Below is a small trained network, with its code and all its weights. Each question gives an input and a target symbol and asks what happens when units are switched off, that is, made to give their printed mean instead of their output.

import numpy as np


def w(rows, s, z=0):
    codes = np.array(rows[::2]) - 128.0
    scale = np.full(codes.shape[1], s)
    scale[-1] = z or s
    return codes * scale


def softmax(a):
    e = np.exp(a - a.max(-1, keepdims=True))
    return e / e.sum(-1, keepdims=True)


def log_softmax(a):
    a = a - a.max(-1, keepdims=True)
    return a - np.log(np.exp(a).sum(-1, keepdims=True))


def net(x, mask):
    ids = ['ΓΔΘΠΩαβελξστφψ'.index(c) for c in x.split()]
    T = len(ids)
    res = E[ids] + P[:T]
    u = 0
    for l in range(3):
        r = res
        for j in range(2):
            rows = slice(3 * j, 3 * j + 3)
            q, k, v = (r @ M[l][rows].T for M in (Q, K, V))
            z = softmax(np.where(np.tri(T) > 0, q @ k.T / 3**0.5, -1e9)) @ v
            o = O[l][rows]
            res = res + np.where(mask[u + j], z, o[:, -1]) @ o[:, :-1]
        u += 2
    return log_softmax(res[-1] @ U[:, :-1].T + U[:, -1])


Q, K, V, O = {}, {}, {}, {}
E = w([
[42,183,121],'Γ',
[92,176,250],'Δ',
[228,147,83],'Θ',
[198,167,69],'Π',
[127,122,156],'Ω',
[135,120,155],'α',
[137,115,149],'β',
[239,67,110],'ε',
[134,106,194],'λ',
[56,88,96],'ξ',
[136,122,119],'σ',
[153,134,166],'τ',
[169,121,151],'φ',
[138,118,153],'ψ',
],0.021)
P = w([
[119,126,110],'0',
[133,2,196],'1',
[150,179,117],'2',
[138,11,189],'3',
[157,184,115],'4',
[134,9,183],'5',
[153,186,116],'6',
[129,17,176],'7',
[146,185,106],'8',
[121,14,164],'9',
[143,182,99],'10',
[109,14,152],'11',
[137,180,93],'12',
[122,5,149],'13',
],0.0066)
Q[0] = w([
[114,117,81],'0.h1',
[70,143,139],'0.h1',
[98,85,164],'0.h1',
[193,5,130],'0.h2',
[181,139,212],'0.h2',
[113,203,20],'0.h2',
],0.016)
K[0] = w([
[106,103,120],'0.h1',
[128,146,116],'0.h1',
[118,144,180],'0.h1',
[154,146,164],'0.h2',
[145,109,137],'0.h2',
[3,108,86],'0.h2',
],0.02)
V[0] = w([
[33,134,131],'0.h1',
[175,102,61],'0.h1',
[84,101,60],'0.h1',
[63,135,151],'0.h2',
[2,53,9],'0.h2',
[129,196,135],'0.h2',
],0.0055)
O[0] = w([
[211,45,194,194],'0.h1',
[83,98,203,3],'0.h1',
[149,131,180,63],'0.h1',
[148,90,2,106],'0.h2',
[85,252,11,74],'0.h2',
[129,80,128,80],'0.h2',
],0.0037,0.0032)
Q[1] = w([
[117,65,130],'1.h1',
[233,102,152],'1.h1',
[28,128,247],'1.h1',
[116,253,87],'1.h2',
[142,132,121],'1.h2',
[91,102,144],'1.h2',
],0.014)
K[1] = w([
[131,57,170],'1.h1',
[167,133,208],'1.h1',
[7,175,169],'1.h1',
[82,153,167],'1.h2',
[152,191,119],'1.h2',
[152,110,117],'1.h2',
],0.014)
V[1] = w([
[41,87,118],'1.h1',
[163,253,126],'1.h1',
[202,168,137],'1.h1',
[51,62,171],'1.h2',
[182,170,35],'1.h2',
[113,100,80],'1.h2',
],0.0072)
O[1] = w([
[133,63,174,205],'1.h1',
[123,117,182,3],'1.h1',
[144,64,2,59],'1.h1',
[131,126,248,192],'1.h2',
[136,111,234,46],'1.h2',
[204,141,135,122],'1.h2',
],0.0046,0.0034)
Q[2] = w([
[131,102,132],'2.h1',
[143,249,31],'2.h1',
[64,21,97],'2.h1',
[209,196,132],'2.h2',
[170,141,91],'2.h2',
[84,25,169],'2.h2',
],0.016)
K[2] = w([
[111,146,99],'2.h1',
[109,148,147],'2.h1',
[111,71,47],'2.h1',
[198,138,98],'2.h2',
[138,104,83],'2.h2',
[3,150,178],'2.h2',
],0.019)
V[2] = w([
[90,101,166],'2.h1',
[55,164,146],'2.h1',
[222,247,165],'2.h1',
[54,124,39],'2.h2',
[86,167,188],'2.h2',
[62,151,190],'2.h2',
],0.013)
O[2] = w([
[61,148,148,161],'2.h1',
[58,129,254,107],'2.h1',
[48,36,65,43],'2.h1',
[79,211,115,24],'2.h2',
[196,230,158,237],'2.h2',
[172,226,155,254],'2.h2',
],0.0075,0.0086)
U = w([
[92,246,79,135],'Γ',
[183,125,177,46],'Δ',
[148,93,121,126],'Θ',
[96,139,97,254],'Π',
[75,148,134,139],'Ω',
[109,106,160,145],'α',
[117,106,151,137],'β',
[140,167,44,187],'ε',
[116,135,137,134],'λ',
[72,138,206,81],'ξ',
[114,139,134,170],'σ',
[117,135,137,129],'τ',
[108,149,99,145],'φ',
[117,139,131,130],'ψ',
],0.012,0.0089)

Each question gives the input, a string of symbols that net reads in full, and the target symbol t.
The units are the heads (3 rows each of Q, K, V and O). Each row of codes is followed by its name. A weight is (code - 128) times the scale printed after its matrix; where a second scale follows, it is the last column's (O and U).
mask holds one flag per head, layer by layer. A switched-off head (its flag False) gives its mean, the last column of its rows in O, instead of its output. The means were averaged over made-up inputs and are rounded, as every weight is.
A unit's drop is (log p(t) with every unit on - log p(t) with that unit switched off) / (log p(t) with every unit on - log p(t) with every unit switched off).
The circuit of an input: a set's keep is (log p(t) with only the set's units on - log p(t) with every unit switched off) / (log p(t) with every unit on - log p(t) with every unit switched off). Starting from all 6 units, units are removed one at a time, each time the one whose removal leaves the highest keep (on an exact tie, the one counted first), for as long as the keep stays at least 0.8.
units of the circuit, in order: the units of the circuit, biggest drop first
most important unit: the unit with the biggest drop
which heads matter: for each layer, one digit per head in row order, 1 if its drop is at least 0.15 and else 0, layers parted by /
drop when u is switched off: that unit's drop, to one decimal
input ε Ω ξ Π Π ε Γ ξ ξ Δ λ ε ε, target Θ: most important unit	2.h2
input Ω φ ξ Π ξ Γ ξ ξ Γ Δ ξ τ Γ, target Ω: which heads matter	01 / 00 / 11
input ξ ε Ω β, target ε: which heads matter	00 / 10 / 10
input α σ Δ ξ, target Δ: units of the circuit, in order	2.h1; 2.h2
input σ ξ ε τ ξ ψ ξ ξ Ω φ, target ε: units of the circuit, in order	2.h1; 1.h1
input ξ α ξ Δ ξ ε ξ Ω ξ ψ, target ε: units of the circuit, in order	2.h1; 1.h1
input Δ α ξ σ ξ α σ ξ σ ξ σ Δ ξ, target Γ: units of the circuit, in order	0.h2; 2.h1
input ξ Θ σ ξ ξ ξ Δ ε ξ ξ Δ ε Δ ξ, target Δ: which heads matter	11 / 00 / 01
input ξ σ τ σ Δ ξ ξ Δ ξ ξ Γ φ, target Γ: which heads matter	01 / 11 / 01
input λ τ ε Γ ξ φ Δ, target ξ: which heads matter	00 / 00 / 10
input ε ξ σ ε ξ ψ σ ξ Ω ξ ξ φ, target ε: which heads matter	00 / 10 / 11
input ξ ξ ξ σ ξ Δ ξ α ξ, target Γ: which heads matter	01 / 00 / 01
input Δ Δ ξ τ σ Δ ξ τ β σ ξ σ, target Δ: which heads matter	01 / 00 / 11
input ξ σ ξ φ φ Θ Γ Ω λ ξ σ σ, target Γ: units of the circuit, in order	2.h2
input Θ Δ Γ ξ Γ Π σ, target Π: units of the circuit, in order	2.h2; 1.h1
input σ ε Δ λ Δ ξ ξ α, target Δ: drop when 0.h1 is switched off	0.2
input Δ ε ξ ξ ξ Δ Γ ε ξ ξ ψ τ, target ε: drop when 1.h1 is switched off	0.4
input β ξ ξ Δ σ Δ ξ Γ β ξ Θ Θ, target Θ: drop when 2.h2 is switched off	0.7
